Below is a small trained network, with its code and all its weights. Each question gives an input and a class and asks what happens when units are switched off, that is, made to give their printed mean instead of their output.

import numpy as np


def w(rows, s, z=0):
    codes = np.array(rows[::2]) - 128.0
    scale = np.full(codes.shape[1], s)
    scale[-1] = z or s
    return codes * scale


def f(y):
    return np.maximum(y, 0)


def log_softmax(a):
    a = a - a.max(-1, keepdims=True)
    return a - np.log(np.exp(a).sum(-1, keepdims=True))


def net(x, mask):
    res = np.array(x, float).reshape(1, 3) / 4 @ E
    y = f(res @ A[0][:, :-1].T + A[0][:, -1])
    res = res + np.where(mask, y, B[0][:, -1]) @ B[0][:, :-1]
    return log_softmax(res[-1] @ U[:, :-1].T + U[:, -1])


A, B = {}, {}
E = w([
[238,158,26,113,75,94,97],'x0',
[171,108,92,181,235,90,129],'x1',
[177,12,204,64,141,149,84],'x2',
],0.011)
A[0] = w([
[193,66,138,96,104,113,109,35],'N1',
[46,154,140,150,155,121,136,255],'N2',
[175,111,123,99,112,138,106,70],'N3',
[161,112,99,153,250,109,134,167],'N4',
[92,164,107,151,100,120,140,219],'N5',
[140,166,82,154,143,116,130,126],'N6',
[113,75,181,110,130,135,130,237],'N7',
[186,129,90,126,86,113,119,175],'N8',
],0.023,0.0046)
B[0] = w([
[112,124,209,186,177,205,192,234],'N1',
[135,137,186,184,151,200,214,253],'N2',
[122,122,130,156,143,169,209,194],'N3',
[252,114,166,251,123,103,67,252],'N4',
[140,218,121,53,103,158,130,229],'N5',
[135,130,67,162,184,45,161,214],'N6',
[83,28,109,71,180,132,76,253],'N7',
[115,241,88,90,89,101,164,242],'N8',
],0.02,0.017)
U = w([
[89,142,142,94,133,207,175,252],'0',
[157,122,162,212,128,157,161,150],'1',
[51,34,103,87,149,122,101,146],'2',
[162,45,155,142,158,145,10,20],'3',
[106,181,79,63,69,108,126,22],'4',
[154,135,52,158,132,20,114,81],'5',
],0.011,0.0026)

Each question gives the input, the list of numbers given to net, and the class t.
The units are the neurons (one row each of A and B). Each row of codes is followed by its name. A weight is (code - 128) times the scale printed after its matrix; where a second scale follows, it is the last column's (A, B and U).
mask holds one flag per neuron, in row order. A switched-off neuron (its flag False) gives its mean, the last column of its row in B, instead of its output. The means were averaged over made-up inputs and are rounded, as every weight is.
A unit's drop is (log p(t) with every unit on - log p(t) with that unit switched off) / (log p(t) with every unit on - log p(t) with every unit switched off).
The circuit of an input: a set's keep is (log p(t) with only the set's units on - log p(t) with every unit switched off) / (log p(t) with every unit on - log p(t) with every unit switched off). Starting from all 8 units, units are removed one at a time, each time the one whose removal leaves the highest keep (on an exact tie, the one counted first), for as long as the keep stays at least 0.8.
units of the circuit, in order: the units of the circuit, biggest drop first
unit that matters most: the unit with the biggest drop
top k neurons: the k neurons with the biggest drops, biggest first
drop of u: that unit's drop, to one decimal
input [-3,-3,1], class 2: unit that matters most -> N4
input [-5,-3,6], class 2: top 2 neurons -> N4; N7
input [2,8,-1], class 5: top 2 neurons -> N2; N1
input [6,0,7], class 0: top 2 neurons -> N4; N8
input [8,-1,-1], class 4: top 2 neurons -> N8; N4
input [0,-8,0], class 0: top 3 neurons -> N4; N8; N6
input [-4,-5,1], class 2: units of the circuit, in order -> N7; N1
input [-6,-4,4], class 2: top 2 neurons -> N4; N7
input [4,-1,-8], class 4: top 2 neurons -> N5; N4
input [-5,-6,-1], class 0: top 2 neurons -> N4; N2
input [-4,-5,-7], class 0: top 3 neurons -> N4; N5; N2
input [0,0,1], class 2: top 2 neurons -> N4; N2
input [-2,-4,0], class 0: top 2 neurons -> N4; N6
input [-8,4,4], class 3: units of the circuit, in order -> N7
input [-1,-8,6], class 2: top 2 neurons -> N7; N4
input [7,-4,-8], class 4: drop of N5 -> 0.2
input [2,0,-1], class 4: drop of N4 -> 0.4
input [3,-1,5], class 0: drop of N5 -> 0.0
